In the rows, zero is written as 100.
Known rows:
Z_377: 109	102	93	79	93	100	89	99	100	87	88	98	84	98	111	93	122	109	106	106	90	100	95	105	94	95	102	96	89	79	90	94	108	98	90	98	114	87	90	82	102
Z_290: 99	101	102	87	94	85	96	94	88	102	108	103	104	107	119	93	115	95	98	106	114	86	98	95	106	97	88	107	94	104	105	105	118	111	103	98	107	105	102	99	95
Z_25: 101	86	94	95	100	92	86	97	101	98	91	86	111	123	101	91	87	93	100	72	98	102	90	117	99	86	104	113	137	101	110	122	92	77	84	108	118	91	96	96	104
Z_200: 95	102	107	89	107	89	97	123	105	113	112	97	91	111	122	93	114	85	104	88	81	78	105	87	85	93	104	89	81	103	104	105	113	111	105	103	106	94	97	102	106
Z_951: 100	102	97	88	96	109	99	102	104	87	91	95	89	95	112	103	111	108	114	100	101	95	89	114	88	100	107	98	117	88	100	102	109	91	94	96	119	90	102	92	95
Z_655: 109	100	92	84	100	91	99	110	88	96	96	100	93	102	126	92	114	93	98	103	104	105	108	125	95	93	102	101	97	100	100	105	105	102	97	107	105	88	98	95	98
Z_984: 112	101	93	81	101	88	101	109	85	100	101	97	95	108	125	96	112	88	99	103	100	101	108	118	98	92	96	101	89	100	97	101	102	107	100	109	99	89	100	97	98
Z_513: 112	121	91	75	108	97	94	112	92	86	105	110	96	97	98	103	118	83	113	104	98	98	77	88	93	101	110	99	75	84	86	103	104	119	127	107	102	89	104	94	95
Z_37: 110	109	92	74	108	86	101	121	82	94	105	109	101	106	110	98	115	73	107	109	109	105	101	110	110	99	112	101	82	100	92	112	101	120	123	119	87	76	108	104	95
Z_215: 105	102	106	84	98	88	100	110	95	107	102	98	105	101	104	85	117	88	103	102	104	88	97	103	113	99	106	104	84	106	87	110	114	113	136	105	100	97	105	99	99
Z_816: 109	103	107	91	95	101	98	115	90	100	99	97	91	104	108	87	101	96	105	93	103	82	93	112	110	98	100	100	112	107	88	117	104	99	106	111	108	98	111	91	105
Z_301: 112	119	92	76	108	96	95	111	94	88	106	110	97	97	101	101	115	82	110	106	98	100	78	90	93	101	110	100	78	86	87	106	105	120	127	107	102	92	106	98	96
Z_274: 108	101	106	96	95	106	100	106	97	101	102	93	98	101	107	87	104	95	100	93	104	88	96	114	110	91	109	103	108	104	93	109	108	101	117	106	101	104	106	97	102
Z_926: 111	107	109	89	98	95	100	112	95	100	107	98	108	89	98	73	115	80	104	103	102	86	93	106	116	99	115	105	86	106	83	112	115	119	154	110	94	102	110	98	97
Z_469: 112	101	95	95	97	124	88	116	86	116	109	97	115	138	111	124	82	114	101	79	109	105	96	122	128	91	123	97	126	93	107	121	95	90	49	121	66	103	94	100	123
Z_87: 109	109	106	84	100	90	97	115	94	101	106	101	106	95	100	81	113	80	105	102	103	87	91	102	111	100	114	103	86	104	84	114	113	118	144	109	96	100	109	98	98
Z_180: 110	110	94	74	107	84	103	123	82	95	103	110	102	105	110	99	114	72	109	110	111	103	101	111	108	99	112	103	81	101	92	112	101	118	123	118	87	77	106	103	97
Z_722: 106	92	88	80	105	83	97	106	91	104	88	93	111	109	114	80	106	93	97	95	94	108	93	120	91	102	99	108	98	102	102	114	107	94	109	92	122	100	88	93	102
Z_427: 113	101	91	82	101	92	100	110	87	94	98	99	92	104	129	98	112	90	99	105	106	107	111	131	97	93	103	100	97	98	101	104	102	104	96	112	103	86	101	97	97
Z_853: 107	111	98	79	101	90	95	110	95	102	99	93	83	99	111	102	116	102	105	98	107	87	91	111	91	99	87	96	89	97	87	104	104	105	96	99	119	94	103	80	97
Z_840: 108	95	114	111	82	114	94	97	108	93	99	80	97	101	104	87	94	97	100	84	99	84	99	121	104	76	108	107	139	107	95	106	103	89	108	113	104	102	112	100	98

Facts:
Δ (each to the one after it):
Z_151 Z_775 Z_282 Z_231 Z_958 Z_977 Z_449 Z_879 Z_673 Z_761
Z_157 Z_724 Z_602 Z_944
Z_167 Z_87
Z_229 Z_304 Z_520 Z_225 Z_619 Z_368 Z_882 Z_555 Z_887 Z_541 Z_532 Z_25 Z_546
Z_238 Z_926 Z_124 Z_748 Z_672 Z_263 Z_768 Z_595 Z_805 Z_615 Z_840 Z_885 Z_318 Z_409 Z_147 Z_529 Z_361 Z_170 Z_514 Z_382 Z_150 Z_843
Z_247 Z_78 Z_869 Z_664 Z_88 Z_189
Z_296 Z_385 Z_215 Z_254
Z_301 Z_165 Z_463 Z_871 Z_853 Z_917 Z_919 Z_951 Z_739 Z_649 Z_647 Z_946 Z_28
Z_327 Z_836 Z_453 Z_725 Z_643 Z_848 Z_6 Z_506 Z_211
Z_381 Z_256
Z_440 Z_308 Z_892 Z_290
Z_513 Z_628
Z_54 Z_180 Z_175 Z_653 Z_393
Z_582 Z_357 Z_728 Z_524 Z_984 Z_655 Z_221 Z_448 Z_683 Z_881 Z_369 Z_538 Z_634 Z_72 Z_362 Z_519 Z_141 Z_83 Z_358 Z_469 Z_769 Z_488 Z_354 Z_234
Z_620 Z_925 Z_983
Z_648 Z_228 Z_53 Z_303 Z_584 Z_570 Z_773 Z_578 Z_528 Z_845 Z_687 Z_665
Z_701 Z_12 Z_132 Z_591 Z_961 Z_722 Z_794 Z_544 Z_924 Z_288 Z_397 Z_212
Z_713 Z_37 Z_864 Z_498 Z_706 Z_427
Z_906 Z_719 Z_27 Z_62 Z_827 Z_377 Z_569 Z_60 Z_937 Z_585 Z_207 Z_384 Z_70
Z_975 Z_565 Z_43 Z_200 Z_86 Z_48 Z_814 Z_813 Z_188 Z_35 Z_815 Z_299 Z_494 Z_588 Z_567 Z_632 Z_310 Z_341 Z_433 Z_938 Z_9
{Z_12, Z_132, Z_212, Z_288, Z_397, Z_544, Z_591, Z_701, Z_722, Z_794, Z_924, Z_961} γ Z_506
{Z_124, Z_147, Z_150, Z_170, Z_238, Z_263, Z_318, Z_361, Z_382, Z_409, Z_514, Z_529, Z_595, Z_615, Z_672, Z_748, Z_768, Z_805, Z_840, Z_843, Z_885, Z_926} γ Z_385
{Z_141, Z_221, Z_234, Z_354, Z_357, Z_358, Z_362, Z_369, Z_448, Z_469, Z_488, Z_519, Z_524, Z_538, Z_582, Z_634, Z_655, Z_683, Z_72, Z_728, Z_769, Z_83, Z_881, Z_984} γ Z_363
{Z_151, Z_231, Z_282, Z_449, Z_673, Z_761, Z_775, Z_879, Z_958, Z_977} γ Z_838
{Z_157, Z_602, Z_724, Z_944} γ Z_112
{Z_165, Z_28, Z_301, Z_463, Z_647, Z_649, Z_739, Z_853, Z_871, Z_917, Z_919, Z_946, Z_951} γ Z_553
{Z_167, Z_87} γ Z_296
{Z_175, Z_180, Z_393, Z_54, Z_653} γ Z_83
{Z_188, Z_200, Z_299, Z_310, Z_341, Z_35, Z_43, Z_433, Z_48, Z_494, Z_565, Z_567, Z_588, Z_632, Z_813, Z_814, Z_815, Z_86, Z_9, Z_938, Z_975} γ Z_157
{Z_189, Z_247, Z_664, Z_78, Z_869, Z_88} γ Z_977
{Z_207, Z_27, Z_377, Z_384, Z_569, Z_585, Z_60, Z_62, Z_70, Z_719, Z_827, Z_906, Z_937} γ Z_463
{Z_211, Z_327, Z_453, Z_506, Z_6, Z_643, Z_725, Z_836, Z_848} γ Z_703
{Z_215, Z_254, Z_296, Z_385} γ Z_816
{Z_225, Z_229, Z_25, Z_304, Z_368, Z_520, Z_532, Z_541, Z_546, Z_555, Z_619, Z_882, Z_887} γ Z_836
{Z_228, Z_303, Z_528, Z_53, Z_570, Z_578, Z_584, Z_648, Z_665, Z_687, Z_773, Z_845} γ Z_853
{Z_256, Z_381} γ Z_151
{Z_274} γ Z_254
{Z_290, Z_308, Z_440, Z_892} γ Z_282
{Z_343} γ Z_524
{Z_37, Z_427, Z_498, Z_706, Z_713, Z_864} γ Z_362
{Z_513, Z_628} γ Z_647
{Z_620, Z_925, Z_983} γ Z_879
{Z_711} γ Z_72

Rows:
No name comes twice in this set of rows, the named rows included.
105	105	95	71	112	76	97	122	83	103	93	104	113	109	97	82	107	79	110	97	101	96	82	104	109	112	105	105	85	107	88	127	103	109	127	102	111	92	104	92	104 : Z_836
111	102	98	77	102	84	107	120	78	105	99	100	89	111	119	95	113	84	104	100	105	91	105	113	111	99	90	97	85	107	87	111	99	110	105	112	100	83	110	97	103 : Z_524
105	107	100	83	99	99	94	112	90	98	95	98	87	105	105	101	106	101	109	94	102	88	88	104	104	100	100	97	106	97	90	113	99	98	92	105	113	90	108	85	103 : Z_553
97	107	108	80	98	82	98	108	83	102	102	107	99	105	110	87	115	93	105	104	117	80	92	95	114	107	93	102	95	110	93	117	113	112	109	103	109	96	112	92	99 : Z_282
106	94	92	77	104	81	100	106	90	108	98	94	110	116	111	91	111	86	100	94	97	97	95	106	103	98	94	106	81	102	97	110	108	103	118	99	108	98	95	99	100 : Z_725
98	102	102	90	93	91	90	90	89	93	104	103	101	98	128	87	114	107	93	109	116	91	99	107	94	98	94	107	109	104	111	105	119	104	91	95	119	110	100	92	96 : Z_189
100	97	103	96	94	113	78	94	105	95	99	90	93	112	101	106	95	109	105	78	109	92	93	110	99	82	108	100	133	87	101	113	94	83	69	118	107	80	97	86	103 : Z_28
95	102	104	91	104	95	91	121	107	106	109	99	86	101	128	87	113	96	100	89	83	83	109	101	72	94	110	89	95	102	111	105	112	103	94	100	115	98	94	95	105 : Z_48
97	108	98	91	95	113	101	98	111	90	93	89	89	91	105	122	107	109	120	97	109	95	83	114	79	96	103	98	119	87	104	100	106	89	96	91	123	86	103	93	85 : Z_528
97	101	101	91	94	99	96	97	92	92	99	106	96	96	124	89	109	108	100	106	111	91	97	114	93	100	101	104	121	101	109	108	116	98	93	95	120	105	103	94	96 : Z_449
92	105	110	86	109	87	97	126	106	113	112	104	97	108	116	94	117	84	107	89	87	78	106	84	89	99	113	89	81	103	104	112	115	112	115	106	102	89	97	100	105 : Z_43

Now the same nodes, written a new way:
Known rows:
Z_919: 97	108	93	86	97	113	89	85	97	95	93	88	101	103	84	109	103	86	110	91	111	105	97	102	93	111	152	83	129	105	126
Z_951: 97	119	94	87	98	109	103	88	97	93	90	92	131	97	100	97	109	87	101	104	108	95	99	97	89	104	137	95	145	111	117
Z_813: 98	119	95	87	129	94	122	88	100	95	86	103	101	88	90	113	106	84	97	103	94	84	96	90	90	95	154	105	131	104	126
Z_984: 104	85	99	84	96	104	89	88	99	96	90	99	85	108	84	132	87	86	115	88	111	112	95	89	107	110	99	86	90	91	136
Z_524: 98	81	94	83	95	128	90	102	100	95	88	86	83	102	84	144	99	115	97	112	92	116	110	94	120	113	71	86	92	84	114
Z_701: 97	83	101	86	107	100	95	135	98	106	97	90	76	128	83	87	71	86	93	86	99	101	97	114	127	94	94	100	110	95	87
Z_86: 111	87	95	88	97	105	91	89	103	100	86	101	81	99	83	139	88	88	103	89	103	105	95	89	92	96	150	92	88	95	123
Z_211: 103	111	109	95	105	88	123	85	98	94	100	99	141	101	109	88	96	87	94	122	108	83	107	92	91	93	113	86	139	131	103
Z_958: 105	86	93	87	96	109	91	89	100	95	91	98	82	95	82	119	78	85	121	89	108	108	97	93	94	95	107	85	86	120	130
Z_673: 100	116	95	92	95	93	139	86	99	97	92	104	154	88	105	91	99	86	109	105	93	83	111	93	92	94	86	90	125	136	118
Z_588: 98	155	124	143	105	80	97	83	98	95	92	106	85	86	120	101	149	109	101	118	91	84	95	90	86	91	85	97	83	81	85
Z_805: 100	101	95	101	104	90	133	87	97	95	91	94	148	96	109	88	105	94	95	111	120	85	98	88	91	112	95	90	131	118	98
Z_37: 96	83	104	85	96	103	92	127	99	95	92	89	80	109	82	88	73	95	95	87	92	102	97	123	128	111	78	138	91	85	92
Z_975: 97	84	96	85	124	104	104	138	101	117	88	90	75	114	82	88	75	89	95	83	92	89	97	94	109	95	99	143	101	83	88
Z_620: 98	84	94	87	98	107	106	134	99	109	94	90	78	115	82	87	74	86	102	84	94	94	99	118	119	93	71	115	97	93	89
Z_816: 96	86	92	93	96	114	104	110	101	96	92	89	83	90	89	89	116	125	94	119	98	89	99	91	90	119	70	83	96	83	88
Z_570: 112	91	90	85	96	111	90	87	99	94	91	90	83	100	83	108	107	86	101	91	112	121	95	108	91	104	154	83	106	102	129
Z_299: 109	159	120	126	97	83	107	84	98	121	90	112	97	87	104	98	148	106	94	112	91	85	92	92	88	94	84	113	86	102	89
Z_238: 97	86	94	87	101	102	105	157	97	100	91	90	78	126	83	83	73	90	96	85	112	98	96	93	97	110	73	119	97	85	86
Z_488: 94	85	94	136	96	82	88	81	105	132	165	182	146	85	162	84	115	156	91	90	89	85	115	91	90	119	87	83	76	76	88
Z_845: 120	126	95	87	95	92	112	82	97	97	91	104	156	93	103	86	132	86	93	103	97	87	97	98	89	95	89	93	135	119	93

Rows:
No name comes twice in this set of rows, the named rows included.
102	88	95	86	144	123	115	147	101	131	87	88	72	102	82	106	79	119	95	88	88	88	105	92	98	92	84	130	119	82	88 : Z_157
99	91	95	87	105	112	103	89	103	107	89	88	77	88	87	122	123	123	94	116	93	87	104	91	92	96	81	86	97	84	89 : Z_112
98	102	91	87	97	121	131	89	103	94	91	88	112	86	95	107	121	90	116	134	94	83	139	98	93	94	73	82	133	129	128 : Z_879
101	90	91	87	96	115	90	87	99	95	89	90	84	106	84	117	99	83	111	90	113	121	96	98	91	109	151	82	111	102	127 : Z_917
97	91	94	92	108	94	121	90	98	94	94	89	127	95	97	89	99	87	104	108	121	86	95	88	89	126	122	86	125	113	115 : Z_595
98	85	91	86	103	130	101	158	102	111	90	86	74	118	84	85	75	112	95	88	92	93	109	94	105	109	68	88	117	83	86 : Z_296
95	82	90	86	96	122	120	180	102	94	93	84	77	104	83	85	73	133	94	92	110	100	95	92	93	147	73	95	91	85	85 : Z_385
98	108	94	88	124	98	102	88	99	94	91	101	82	88	84	124	101	88	106	95	94	86	97	92	92	104	171	87	114	103	136 : Z_814
97	87	90	86	93	128	100	89	100	97	91	90	81	88	85	127	111	87	132	104	92	88	126	101	93	95	74	81	94	127	139 : Z_977
105	106	93	88	100	105	100	84	99	93	94	90	128	89	90	89	114	85	95	101	105	96	98	108	88	99	141	85	143	111	119 : Z_578
100	88	93	87	111	108	109	87	99	94	112	87	89	94	88	104	109	99	91	167	107	84	137	95	92	96	121	80	157	128	105 : Z_506
103	162	122	135	98	83	98	85	99	109	95	109	83	85	107	104	151	107	98	117	90	86	95	92	86	94	83	107	84	83	87 : Z_494
95	103	92	150	115	80	91	80	116	132	134	181	106	83	153	87	125	157	91	89	88	83	105	86	90	93	132	84	78	74	85 : Z_9

